Here is a tiny trained network, its code and every weight. The questions are about switching its units off for an input and a class, where a switched-off unit gives its printed mean instead of its output.

import numpy as np


def w(rows, s, z=0):
    codes = np.array(rows[::2]) - 128.0
    scale = np.full(codes.shape[1], s)
    scale[-1] = z or s
    return codes * scale


def f(y):
    return np.maximum(y, 0)


def log_softmax(a):
    a = a - a.max(-1, keepdims=True)
    return a - np.log(np.exp(a).sum(-1, keepdims=True))


def net(x, mask):
    res = np.array(x, float).reshape(1, 3) / 4 @ E
    y = f(res @ A[0][:, :-1].T + A[0][:, -1])
    res = res + np.where(mask, y, B[0][:, -1]) @ B[0][:, :-1]
    return log_softmax(res[-1] @ U[:, :-1].T + U[:, -1])


A, B = {}, {}
E = w([
[241,171,129,64,177,110],'x0',
[84,134,122,85,133,248],'x1',
[128,109,39,61,58,87],'x2',
],0.014)
A[0] = w([
[135,121,154,208,123,17,62],'neuron 1',
[136,131,99,106,130,186,184],'neuron 2',
[66,142,111,145,132,105,208],'neuron 3',
[130,145,118,117,114,84,118],'neuron 4',
[203,140,132,87,169,154,12],'neuron 5',
[99,157,139,144,122,154,141],'neuron 6',
[122,127,133,70,118,206,148],'neuron 7',
[199,150,132,85,168,147,2],'neuron 8',
[177,101,128,107,129,80,132],'neuron 9',
[182,97,109,109,131,97,120],'neuron 10',
[149,132,211,179,172,146,241],'neuron 11',
[94,119,136,121,150,151,147],'neuron 12',
[166,138,131,101,161,144,199],'neuron 13',
[145,134,126,86,126,106,110],'neuron 14',
[147,142,177,169,144,144,180],'neuron 15',
[77,126,126,148,102,105,104],'neuron 16',
[97,129,159,152,138,212,165],'neuron 17',
[157,130,106,116,153,121,103],'neuron 18',
[122,126,142,168,135,58,237],'neuron 19',
[36,127,109,162,127,94,185],'neuron 20',
[145,128,203,167,160,138,166],'neuron 21',
[70,142,169,146,134,144,157],'neuron 22',
[136,131,114,72,118,219,100],'neuron 23',
[140,130,189,166,175,139,230],'neuron 24',
[51,115,112,175,85,99,86],'neuron 25',
[160,131,100,83,111,66,131],'neuron 26',
[231,146,157,63,159,160,193],'neuron 27',
[170,136,252,203,203,144,26],'neuron 28',
[120,128,114,103,93,125,77],'neuron 29',
[124,102,170,136,104,175,161],'neuron 30',
[100,120,52,81,84,112,83],'neuron 31',
[88,129,184,146,141,181,177],'neuron 32',
[134,127,160,118,153,141,66],'neuron 33',
[171,153,96,127,97,112,121],'neuron 34',
[184,171,105,103,120,95,121],'neuron 35',
[117,135,111,64,135,212,3],'neuron 36',
[131,123,81,109,110,156,97],'neuron 37',
[196,134,156,71,157,145,54],'neuron 38',
[128,132,148,177,129,32,215],'neuron 39',
[176,148,119,104,170,148,103],'neuron 40',
[117,100,92,149,132,157,98],'neuron 41',
],0.014,0.0082)
B[0] = w([
[68,137,202,133,20,150,213],'neuron 1',
[121,141,172,149,109,98,192],'neuron 2',
[122,149,174,144,138,98,191],'neuron 3',
[150,142,137,141,161,118,161],'neuron 4',
[83,128,168,123,31,152,182],'neuron 5',
[138,127,144,132,160,86,170],'neuron 6',
[99,126,177,145,70,132,208],'neuron 7',
[96,133,201,152,77,107,180],'neuron 8',
[129,121,142,134,203,89,186],'neuron 9',
[115,145,134,128,206,101,179],'neuron 10',
[65,136,203,139,59,117,254],'neuron 11',
[136,135,134,133,177,101,171],'neuron 12',
[164,132,95,134,167,119,195],'neuron 13',
[153,132,134,139,167,102,161],'neuron 14',
[100,135,146,117,68,166,201],'neuron 15',
[142,125,99,118,78,168,171],'neuron 16',
[135,134,148,138,251,54,229],'neuron 17',
[125,128,139,136,154,113,155],'neuron 18',
[187,113,66,117,126,141,213],'neuron 19',
[99,129,147,117,32,177,215],'neuron 20',
[97,124,112,99,49,180,215],'neuron 21',
[140,133,152,132,206,89,197],'neuron 22',
[99,113,123,123,11,191,203],'neuron 23',
[85,117,200,149,80,105,232],'neuron 24',
[152,115,67,102,54,182,203],'neuron 25',
[137,120,139,138,230,80,201],'neuron 26',
[186,131,38,113,141,158,250],'neuron 27',
[211,115,5,109,107,174,245],'neuron 28',
[120,131,143,135,83,155,152],'neuron 29',
[136,139,141,131,190,91,183],'neuron 30',
[119,121,101,115,6,209,202],'neuron 31',
[129,138,152,144,245,67,222],'neuron 32',
[112,133,145,136,121,116,147],'neuron 33',
[120,134,132,123,194,98,169],'neuron 34',
[137,135,140,150,204,88,192],'neuron 35',
[163,111,34,92,81,184,184],'neuron 36',
[140,118,120,129,68,153,162],'neuron 37',
[83,108,130,119,28,177,187],'neuron 38',
[149,123,47,105,72,200,227],'neuron 39',
[114,109,104,112,67,179,180],'neuron 40',
[128,130,151,133,132,94,153],'neuron 41',
],0.022,0.017)
U = w([
[48,134,214,110,75,135,17],'0',
[168,117,35,65,120,163,253],'1',
[140,155,175,131,252,47,194],'2',
],0.013,0.00066)

Each question gives the input, the list of numbers given to net, and the class t.
The units are the neurons (one row each of A and B). Each row of codes is followed by its name. A weight is (code - 128) times the scale printed after its matrix; where a second scale follows, it is the last column's (A, B and U).
mask holds one flag per neuron, in row order. A switched-off neuron (its flag False) gives its mean, the last column of its row in B, instead of its output. The means were averaged over made-up inputs and are rounded, as every weight is.
A unit's drop is (log p(t) with every unit on - log p(t) with that unit switched off) / (log p(t) with every unit on - log p(t) with every unit switched off).
The circuit of an input: a set's keep is (log p(t) with only the set's units on - log p(t) with every unit switched off) / (log p(t) with every unit on - log p(t) with every unit switched off). Starting from the 12 units with the biggest drops (on a tie, the unit counted first), units are removed one at a time, each time the one whose removal leaves the highest keep (on an exact tie, the one counted first), for as long as the keep stays at least 0.8.
units of the circuit, in order: the units of the circuit, biggest drop first
most important unit: the unit with the biggest drop
top k neurons: the k neurons with the biggest drops, biggest first
drop of u: that unit's drop, to one decimal
input [-6,-4,3], class 1: most important unit : neuron 11
input [-6,7,0], class 2: units of the circuit, in order : [neuron 17; neuron 32]
input [-6,-8,4], class 1: top 2 neurons : [neuron 39; neuron 19]
input [-5,7,-7], class 2: top 2 neurons : [neuron 17; neuron 32]
input [4,-8,-8], class 1: top 3 neurons : [neuron 28; neuron 39; neuron 19]
input [1,2,4], class 1: top 2 neurons : [neuron 11; neuron 24]
input [0,-3,6], class 1: top 3 neurons : [neuron 31; neuron 17; neuron 32]
input [-1,7,-6], class 2: top 2 neurons : [neuron 17; neuron 32]
input [5,-1,-8], class 1: top 2 neurons : [neuron 28; neuron 27]
input [6,0,8], class 2: top 3 neurons : [neuron 26; neuron 35; neuron 28]
input [3,0,-6], class 1: top 4 neurons : [neuron 28; neuron 27; neuron 1; neuron 7]
input [-2,2,-5], class 2: drop of neuron 4 : 0.0
input [-1,8,-6], class 2: drop of neuron 32 : 0.3
input [-6,-4,5], class 1: drop of neuron 25 : 0.1
input [-4,5,-4], class 2: most important unit : neuron 17
input [-5,2,-5], class 2: drop of neuron 32 : 0.1
